Look-ups in named tables: a row name and a column name give one cell, copied from the table.

kob:
	gub	bikobin	vud	kuvude	rovivuf	pov
kop	0.8	0.7	0.1	0.1	0.5	0.1
vapupam	0.4	0.4	0.5	0.5	0.5	0.5
lezip	0.2	0.1	0.4	0.5	0.2	0.6
koles	0.7	0.6	0.3	0.3	0.6	0.2
mufofom	0.6	0.6	0.3	0.3	0.5	0.3
godas	0.3	0.2	0.0	0.0	0.1	0.3
lop	0.2	0.1	0.2	0.3	0.1	0.5
kozare	0.7	0.6	0.4	0.4	0.7	0.3

What is the kuvude of lezip in kob?
0.5
What is the bikobin of lop in kob?
0.1
What is the pov of vapupam in kob?
0.5
What is the pov of kozare in kob?
0.3
What is the bikobin of godas in kob?
0.2
What is the gub of lop in kob?
0.2
What is the rovivuf of koles in kob?
0.6
What is the vud of mufofom in kob?
0.3
What is the rovivuf of lop in kob?
0.1
What is the pov of koles in kob?
0.2
What is the rovivuf of vapupam in kob?
0.5
What is the kuvude of godas in kob?
0.0
What is the rovivuf of kozare in kob?
0.7
What is the bikobin of lezip in kob?
0.1
What is the gub of lezip in kob?
0.2
What is the gub of kozare in kob?
0.7
Row with the largest gub: kop

keb =
|  | mazu | razoneg | sel | pera | mes | tatole | kinit | zene | besob | duloz |
|---|---|---|---|---|---|---|---|---|---|---|
| tupof | 6.305 | -4.607 | 0.768 | -3.087 | -3.452 | -4.037 | 0.586 | -5.488 | -2.322 | -3.212 |
| kame | 5.210 | -1.584 | 0.768 | -3.087 | -2.633 | -4.037 | 1.884 | -5.488 | -2.322 | -3.863 |
| ves | 5.210 | -0.576 | 2.599 | -1.045 | -1.814 | -4.037 | 3.182 | -4.583 | -2.322 | -3.212 |
| tem | 0.830 | 3.455 | -1.520 | -1.726 | -2.633 | -3.239 | -0.064 | -5.488 | -3.412 | 0.044 |
| zot | -0.265 | -1.584 | 1.226 | -3.087 | -0.177 | 0.754 | -1.362 | -2.773 | -3.412 | 0.044 |
| geburo | -1.360 | -1.584 | -0.605 | 0.315 | -0.177 | 2.351 | -0.713 | 0.846 | -1.232 | -0.607 |
| vosa | 6.305 | -6.622 | 0.768 | -1.726 | -1.814 | -3.239 | -0.064 | -3.678 | -3.412 | -2.561 |
| pitep | -1.360 | 1.439 | 0.310 | -7.169 | 2.280 | 0.754 | -4.608 | 0.846 | -3.412 | 1.347 |
| mubedi | -2.454 | 0.432 | -1.978 | -1.726 | -6.726 | -1.642 | -1.362 | -5.488 | 2.038 | -3.212 |
| tet | 1.925 | -0.576 | -0.605 | -1.726 | 0.642 | -0.044 | 1.884 | -0.964 | -2.867 | -3.212 |
| tevun | 1.925 | 0.432 | -0.605 | -5.128 | 1.461 | -4.037 | 0.586 | -3.678 | -1.232 | -3.863 |
| gan | 0.830 | 4.462 | -1.978 | -4.447 | -0.995 | -4.836 | -0.064 | -7.298 | -0.687 | 0.696 |

duloz of pitep is 1.347
mazu of pitep is -1.360
sel of pitep is 0.310
duloz of tet is -3.212
pera of kame is -3.087
kinit of tupof is 0.586
mes of geburo is -0.177
duloz of tupof is -3.212
mes of tem is -2.633
mazu of kame is 5.210
besob of pitep is -3.412
sel of geburo is -0.605
tatole of vosa is -3.239
Which row has the largest kinit? ves

